Below is a small trained network, with its code and all its weights. Each question gives an input and a target symbol and asks what happens when units are switched off, that is, made to give their printed mean instead of their output.

import numpy as np


def w(rows, s, z=0):
    codes = np.array(rows[::2]) - 128.0
    scale = np.full(codes.shape[1], s)
    scale[-1] = z or s
    return codes * scale


def norm(h):
    return h / np.sqrt((h * h).mean(-1, keepdims=True) + 1e-5)


def f(y):
    return np.maximum(y, 0)


def softmax(a):
    e = np.exp(a - a.max(-1, keepdims=True))
    return e / e.sum(-1, keepdims=True)


def log_softmax(a):
    a = a - a.max(-1, keepdims=True)
    return a - np.log(np.exp(a).sum(-1, keepdims=True))


def net(x, mask):
    ids = ['ΓΛΠΨΩαβδεθστφ'.index(c) for c in x.split()]
    T = len(ids)
    res = E[ids] + P[:T]
    u = 0
    for l in range(3):
        q, k, v = (norm(res) @ M[l].T for M in (Q, K, V))
        z = softmax(np.where(np.tri(T) > 0, q @ k.T / 2**0.5, -1e9)) @ v
        res = res + np.where(mask[u], z, O[l][:, -1]) @ O[l][:, :-1]
        u += 1
        y = f(norm(res) @ A[l][:, :-1].T + A[l][:, -1])
        res = res + np.where(mask[u : u + 4], y, B[l][:, -1]) @ B[l][:, :-1]
        u += 4
    return log_softmax(norm(res)[-1] @ U[:, :-1].T + U[:, -1])


Q, K, V, O, A, B = {}, {}, {}, {}, {}, {}
E = w([
[194,114,165,133,102,113],'Γ',
[255,184,133,163,127,88],'Λ',
[32,89,172,119,180,149],'Π',
[151,170,110,77,109,122],'Ψ',
[83,191,174,42,201,128],'Ω',
[22,137,204,113,128,163],'α',
[134,209,177,158,140,171],'β',
[135,81,173,100,64,90],'δ',
[152,154,239,102,229,129],'ε',
[179,114,158,26,149,106],'θ',
[65,85,176,167,29,148],'σ',
[44,140,77,94,154,78],'τ',
[69,156,169,172,86,101],'φ',
],0.02)
P = w([
[139,141,102,110,58,124],'0',
[140,78,125,155,133,151],'1',
[87,198,143,113,29,72],'2',
[154,126,247,94,76,25],'3',
[129,43,138,143,148,167],'4',
[101,214,188,149,59,75],'5',
[62,164,159,114,136,32],'6',
[119,4,150,139,158,172],'7',
[58,252,170,172,80,99],'8',
[118,166,141,150,133,24],'9',
],0.017)
Q[0] = w([
[131,157,15,199,140,2],'L0H1',
[79,139,32,193,204,20],'L0H1',
],0.0073)
K[0] = w([
[138,210,91,159,131,1],'L0H1',
[101,211,112,116,81,56],'L0H1',
],0.0097)
V[0] = w([
[159,117,212,123,132,254],'L0H1',
[144,85,149,123,108,177],'L0H1',
],0.01)
O[0] = w([
[108,143,6,200,141,125,252],'L0H1',
[137,120,57,152,66,113,194],'L0H1',
],0.014,0.0034)
A[0] = w([
[54,150,11,25,161,215,132],'L0N1',
[104,179,79,175,74,65,242],'L0N2',
[123,124,51,42,255,167,140],'L0N3',
[36,218,139,123,174,121,253],'L0N4',
],0.0099,0.0047)
B[0] = w([
[90,130,118,35,224,95,166],'L0N1',
[59,229,164,34,149,92,251],'L0N2',
[106,97,252,170,113,44,157],'L0N3',
[168,226,149,105,30,111,228],'L0N4',
],0.013,0.011)
Q[1] = w([
[84,101,134,237,244,148],'L1H1',
[136,185,162,121,127,199],'L1H1',
],0.011)
K[1] = w([
[207,251,173,123,93,177],'L1H1',
[128,122,164,152,114,150],'L1H1',
],0.014)
V[1] = w([
[9,2,131,118,33,175],'L1H1',
[116,40,23,44,206,78],'L1H1',
],0.0073)
O[1] = w([
[2,102,99,90,93,168,74],'L1H1',
[224,144,102,31,92,216,252],'L1H1',
],0.013,0.0031)
A[1] = w([
[116,212,86,152,172,142,3],'L1N1',
[53,103,153,107,178,199,107],'L1N2',
[84,43,103,208,146,101,73],'L1N3',
[43,97,92,211,121,249,35],'L1N4',
],0.013,0.0057)
B[1] = w([
[114,215,156,92,151,215,249],'L1N1',
[69,111,39,222,230,39,179],'L1N2',
[192,111,68,85,53,154,227],'L1N3',
[225,235,252,167,93,36,148],'L1N4',
],0.012,0.0019)
Q[2] = w([
[86,193,20,208,215,153],'L2H1',
[149,56,254,16,70,89],'L2H1',
],0.0057)
K[2] = w([
[226,212,85,26,117,67],'L2H1',
[243,56,2,166,93,143],'L2H1',
],0.0072)
V[2] = w([
[202,63,14,189,90,130],'L2H1',
[122,48,144,134,255,102],'L2H1',
],0.0097)
O[2] = w([
[104,167,110,149,83,50,10],'L2H1',
[148,144,100,53,244,118,61],'L2H1',
],0.012,0.011)
A[2] = w([
[25,167,74,105,77,138,25],'L2N1',
[104,106,214,180,83,241,2],'L2N2',
[144,126,217,251,140,177,12],'L2N3',
[190,157,16,208,112,243,9],'L2N4',
],0.011,0.0077)
B[2] = w([
[115,91,181,62,113,180,253],'L2N1',
[201,152,117,134,166,162,165],'L2N2',
[160,117,211,121,143,199,161],'L2N3',
[249,130,63,181,118,113,196],'L2N4',
],0.017,0.0031)
U = w([
[213,137,12,93,104,153,167],'Γ',
[220,119,178,127,129,221,54],'Λ',
[96,116,89,189,179,72,254],'Π',
[125,144,20,18,196,148,122],'Ψ',
[119,204,145,139,237,38,57],'Ω',
[48,119,135,160,163,196,141],'α',
[107,243,112,196,194,161,93],'β',
[82,53,98,110,55,211,107],'δ',
[128,118,219,185,172,181,149],'ε',
[144,94,108,103,190,78,157],'θ',
[110,163,146,199,30,43,76],'σ',
[100,89,195,111,168,119,89],'τ',
[109,99,196,163,161,252,119],'φ',
],0.012,0.0083)

Each question gives the input, a string of symbols that net reads in full, and the target symbol t.
The units are the heads (2 rows each of Q, K, V and O) and the neurons (one row each of A and B). Each row of codes is followed by its name. A weight is (code - 128) times the scale printed after its matrix; where a second scale follows, it is the last column's (O, A, B and U).
mask holds one flag per unit, layer by layer, with each layer's heads first. A switched-off unit (its flag False) gives its mean, the last column of its rows in O or B, instead of its output. The means were averaged over made-up inputs and are rounded, as every weight is.
A unit's drop is (log p(t) with every unit on - log p(t) with that unit switched off) / (log p(t) with every unit on - log p(t) with every unit switched off).
The circuit of an input: a set's keep is (log p(t) with only the set's units on - log p(t) with every unit switched off) / (log p(t) with every unit on - log p(t) with every unit switched off). Starting from the 12 units with the biggest drops (on a tie, the unit counted first), units are removed one at a time, each time the one whose removal leaves the highest keep (on an exact tie, the one counted first), for as long as the keep stays at least 0.8.
circuit, biggest first: the units of the circuit, biggest drop first
most important unit: the unit with the biggest drop
k most important neurons: the k neurons with the biggest drops, biggest first
input Γ θ Γ θ, target Γ: 2 most important neurons -> [L0N1 L0N4]
input Γ δ ε Ω Γ Γ Ψ, target σ: circuit, biggest first -> [L2H1 L0H1]
input Ψ Γ Γ Γ Γ φ ε, target σ: 2 most important neurons -> [L0N4 L0N1]
input Γ Γ Γ Γ Ω τ φ Ψ Ψ ε, target Λ: circuit, biggest first -> [L0N2 L0N4 L0N1 L1H1]
input Γ Ψ Γ Π φ Γ ε Ψ τ δ, target Λ: circuit, biggest first -> [L0H1 L1H1 L0N2 L0N1]
input Ω ε Γ Π, target Ω: circuit, biggest first -> [L1H1 L0H1]
input Ψ Γ δ Γ φ Γ Γ Ψ τ Λ, target Λ: circuit, biggest first -> [L0H1 L0N2 L1H1 L0N4]
input Γ φ Γ Π Γ Ψ θ, target σ: 2 most important neurons -> [L0N1 L2N1]
input φ Π Π ε Ψ Ψ Π Γ θ Γ, target σ: circuit, biggest first -> [L2H1 L0H1 L0N1]
input δ θ Γ τ Π Π Γ Γ, target Γ: most important unit -> L1N3
input Ω Γ φ α σ Π Ψ ε ε Γ, target Ω: 4 most important neurons -> [L0N2 L1N3 L1N4 L0N4]
input τ Γ β Π α, target α: 2 most important neurons -> [L0N1 L1N2]
input δ Γ Ψ Γ Γ Γ σ Π Γ Π, target Ψ: circuit, biggest first -> [L0N4 L1H1 L0N2 L2H1]
input Π Γ Γ Ψ Ψ φ Π ε Π δ, target Ω: circuit, biggest first -> [L2H1 L0N2 L0N4]
input Π Ω φ Π φ τ φ, target ε: circuit, biggest first -> [L0H1 L0N2]
input θ Γ Γ Π δ θ Γ Γ σ Π, target σ: circuit, biggest first -> [L2H1 L0H1]
input Ψ Γ Γ Γ Γ Γ Λ β, target β: 3 most important neurons -> [L0N2 L1N1 L0N1]
input σ β Ψ Π ε Γ τ Π Γ Λ, target Ψ: most important unit -> L2H1
input δ Π Γ Γ Π Π Π Π φ Π, target Ψ: 2 most important neurons -> [L0N4 L0N1]
input ε Γ Ψ Ω Π Ψ Γ Ψ, target Ψ: most important unit -> L0H1
input Ψ σ σ ε Γ Ψ ε Γ Π β, target σ: 3 most important neurons -> [L0N4 L0N1 L1N3]
